Below is a small trained network, with its code and all its weights. Each question gives an input and a class and asks what happens when units are switched off, that is, made to give their printed mean instead of their output.

import numpy as np


def w(rows, s, z=0):
    codes = np.array(rows[::2]) - 128.0
    scale = np.full(codes.shape[1], s)
    scale[-1] = z or s
    return codes * scale


def norm(h):
    return h / np.sqrt((h * h).mean(-1, keepdims=True) + 1e-5)


def f(y):
    return np.maximum(y, 0)


def log_softmax(a):
    a = a - a.max(-1, keepdims=True)
    return a - np.log(np.exp(a).sum(-1, keepdims=True))


def net(x, mask):
    res = np.array(x, float).reshape(1, 5) / 4 @ E
    u = 0
    for l in range(2):
        y = f(norm(res) @ A[l][:, :-1].T + A[l][:, -1])
        res = res + np.where(mask[u : u + 15], y, B[l][:, -1]) @ B[l][:, :-1]
        u += 15
    return log_softmax(norm(res)[-1] @ U[:, :-1].T + U[:, -1])


A, B = {}, {}
E = w([
[57,82,156,53,51,88,173,2,229,230,122],'x0',
[131,64,107,101,248,75,167,64,86,85,140],'x1',
[92,21,151,178,109,3,89,208,22,250,93],'x2',
[195,51,116,155,198,157,70,163,250,171,164],'x3',
[177,227,19,159,164,73,76,71,133,190,37],'x4',
],0.00069)
A[0] = w([
[91,37,116,115,187,116,152,91,76,82,191,156],'0.n0',
[108,219,163,233,29,162,27,182,157,139,135,55],'0.n1',
[151,161,99,117,142,180,139,85,177,68,109,248],'0.n2',
[40,190,147,140,108,100,176,99,27,55,59,109],'0.n3',
[102,80,169,139,136,181,205,225,128,69,178,64],'0.n4',
[202,123,137,157,196,154,59,183,140,122,169,97],'0.n5',
[144,115,67,102,101,168,122,102,130,92,152,206],'0.n6',
[81,58,144,116,77,150,216,133,129,121,219,67],'0.n7',
[69,181,145,133,84,112,178,121,66,85,52,9],'0.n8',
[182,153,34,193,146,112,83,112,79,161,58,162],'0.n9',
[132,137,76,102,108,84,105,38,182,183,68,85],'0.n10',
[45,66,163,143,97,62,65,156,56,159,67,167],'0.n11',
[69,166,154,147,3,185,90,182,172,161,166,75],'0.n12',
[163,173,82,176,144,123,148,80,122,139,65,34],'0.n13',
[175,172,91,147,194,100,121,182,68,89,134,173],'0.n14',
],0.0016,0.0017)
B[0] = w([
[168,159,165,91,93,128,169,188,167,144,45,206],'0.n0',
[189,105,102,68,162,122,209,160,133,130,34,177],'0.n1',
[92,128,126,150,124,86,162,196,89,212,172,249],'0.n2',
[251,68,139,90,116,135,76,85,128,157,201,206],'0.n3',
[89,165,204,99,136,74,34,113,134,125,98,180],'0.n4',
[105,76,106,105,23,132,152,62,104,104,118,182],'0.n5',
[100,142,153,168,130,74,161,166,90,202,161,199],'0.n6',
[89,148,203,116,132,112,24,141,125,97,93,177],'0.n7',
[244,120,129,58,74,125,85,41,50,126,200,153],'0.n8',
[76,118,228,69,142,108,94,187,153,84,155,216],'0.n9',
[62,107,187,121,102,162,92,179,105,46,115,178],'0.n10',
[110,213,127,158,153,161,205,141,157,149,203,230],'0.n11',
[196,110,134,59,151,122,227,161,126,121,20,179],'0.n12',
[93,181,229,86,156,97,63,144,158,102,120,145],'0.n13',
[24,75,96,130,39,144,139,76,147,135,80,214],'0.n14',
],0.0017,0.0021)
A[1] = w([
[109,103,107,209,123,88,105,149,72,203,137,2],'1.n0',
[90,116,119,124,85,131,148,3,179,151,117,8],'1.n1',
[152,161,123,135,123,129,126,171,32,68,118,171],'1.n2',
[108,94,189,108,95,160,159,171,126,114,190,183],'1.n3',
[116,199,94,136,168,192,154,65,185,84,162,50],'1.n4',
[139,190,76,121,185,65,67,56,132,145,87,124],'1.n5',
[184,147,98,239,158,176,52,187,63,20,127,99],'1.n6',
[65,147,148,101,53,110,161,118,42,134,118,191],'1.n7',
[142,88,128,113,244,115,194,79,108,61,113,17],'1.n8',
[142,216,125,84,100,207,163,88,164,56,183,101],'1.n9',
[230,50,89,163,181,182,63,133,209,144,167,36],'1.n10',
[110,55,152,107,214,48,167,60,89,101,136,131],'1.n11',
[91,134,201,91,90,81,155,85,171,200,124,174],'1.n12',
[125,34,146,157,138,125,84,196,214,171,115,187],'1.n13',
[137,231,71,147,132,93,17,88,146,179,62,102],'1.n14',
],0.0021,0.00078)
B[1] = w([
[92,159,168,165,202,121,250,155,192,149,212,160],'1.n0',
[92,24,70,209,97,187,75,129,137,115,96,166],'1.n1',
[96,68,78,138,97,158,117,43,218,158,125,197],'1.n2',
[106,181,93,118,189,78,70,129,99,113,77,231],'1.n3',
[87,100,176,206,164,26,180,227,63,221,162,160],'1.n4',
[127,100,221,100,90,165,114,187,114,70,148,161],'1.n5',
[37,37,91,134,96,159,127,39,213,158,92,180],'1.n6',
[212,139,107,142,194,142,93,72,195,132,184,249],'1.n7',
[167,196,120,107,42,152,137,195,150,206,50,155],'1.n8',
[131,78,154,204,181,27,158,167,74,228,156,195],'1.n9',
[185,167,158,91,35,105,119,10,25,155,180,161],'1.n10',
[171,215,128,130,13,218,145,199,179,157,81,197],'1.n11',
[118,91,53,183,158,172,106,158,102,56,110,255],'1.n12',
[166,207,106,116,120,131,154,29,65,91,167,218],'1.n13',
[102,66,252,54,165,162,134,157,82,15,165,171],'1.n14',
],0.002,0.0026)
U = w([
[90,135,142,210,200,57,200,193,115,203,197,139],'0',
[46,36,48,166,96,176,92,68,183,110,87,138],'1',
[94,138,232,61,156,131,63,174,115,37,138,137],'2',
[224,157,116,101,80,125,118,16,71,144,197,134],'3',
[196,182,104,89,72,165,192,207,161,162,22,129],'4',
[157,176,20,112,213,71,91,132,115,79,101,90],'5',
[168,101,40,81,184,2,108,140,132,100,71,3],'6',
],0.0074,0.011)

Each question gives the input, the list of numbers given to net, and the class t.
The units are the neurons (one row each of A and B). Each row of codes is followed by its name. A weight is (code - 128) times the scale printed after its matrix; where a second scale follows, it is the last column's (A, B and U).
mask holds one flag per neuron, layer by layer. A switched-off neuron (its flag False) gives its mean, the last column of its row in B, instead of its output. The means were averaged over made-up inputs and are rounded, as every weight is.
A unit's drop is (log p(t) with every unit on - log p(t) with that unit switched off) / (log p(t) with every unit on - log p(t) with every unit switched off).
The circuit of an input: a set's keep is (log p(t) with only the set's units on - log p(t) with every unit switched off) / (log p(t) with every unit on - log p(t) with every unit switched off). Starting from the 12 units with the biggest drops (on a tie, the unit counted first), units are removed one at a time, each time the one whose removal leaves the highest keep (on an exact tie, the one counted first), for as long as the keep stays at least 0.8.
units of the circuit, in order: the units of the circuit, biggest drop first
top k neurons: the k neurons with the biggest drops, biggest first
k most important neurons of layer l: the k neurons of layer l with the biggest drops, biggest first
input [2,8,-1,0,-7], class 4: units of the circuit, in order => (1.n11 1.n8)
input [-8,7,1,-3,3], class 1: units of the circuit, in order => (1.n6 1.n2)
input [3,7,-7,-6,7], class 0: top 4 neurons => (1.n4 1.n9 0.n4 0.n7)
input [-2,3,-6,8,0], class 3: units of the circuit, in order => (1.n10)
input [-8,7,-7,-1,-3], class 1: 2 most important neurons of layer 0 => (0.n11 0.n14)
input [-4,-8,2,-2,-7], class 4: top 4 neurons => (0.n12 0.n1 0.n9 1.n14)
input [-7,-2,1,8,-3], class 3: top 2 neurons => (1.n10 1.n13)
input [-2,6,2,8,2], class 3: top 2 neurons => (1.n10 1.n13)
input [-7,4,0,0,8], class 2: units of the circuit, in order => (1.n14 1.n5)
input [-8,7,-8,0,-5], class 0: units of the circuit, in order => (1.n9 1.n4)
input [1,8,-6,8,5], class 3: 3 most important neurons of layer 0 => (0.n11 0.n12 0.n1)
input [-2,4,0,-1,-3], class 4: top 3 neurons => (1.n11 0.n9 1.n14)
input [-2,-1,5,8,5], class 3: units of the circuit, in order => (1.n13 1.n10)
input [-8,-4,-3,2,5], class 1: units of the circuit, in order => (1.n6)
input [-6,2,7,8,-6], class 3: 4 most important neurons of layer 1 => (1.n13 1.n10 1.n9 1.n4)
input [5,-1,5,-8,8], class 2: 2 most important neurons of layer 1 => (1.n14 1.n5)
input [-8,1,-8,7,3], class 0: 2 most important neurons of layer 1 => (1.n4 1.n9)
input [-4,8,-7,0,-3], class 4: 2 most important neurons of layer 0 => (0.n11 0.n0)
input [-1,-5,-1,4,-3], class 4: top 3 neurons => (0.n12 0.n1 0.n3)
input [0,8,-7,1,-2], class 4: top 3 neurons => (1.n8 1.n11 0.n11)
input [5,-8,-2,-3,8], class 2: top neuron => (1.n14)
input [-6,-2,-5,0,5], class 1: top 2 neurons => (1.n6 0.n11)
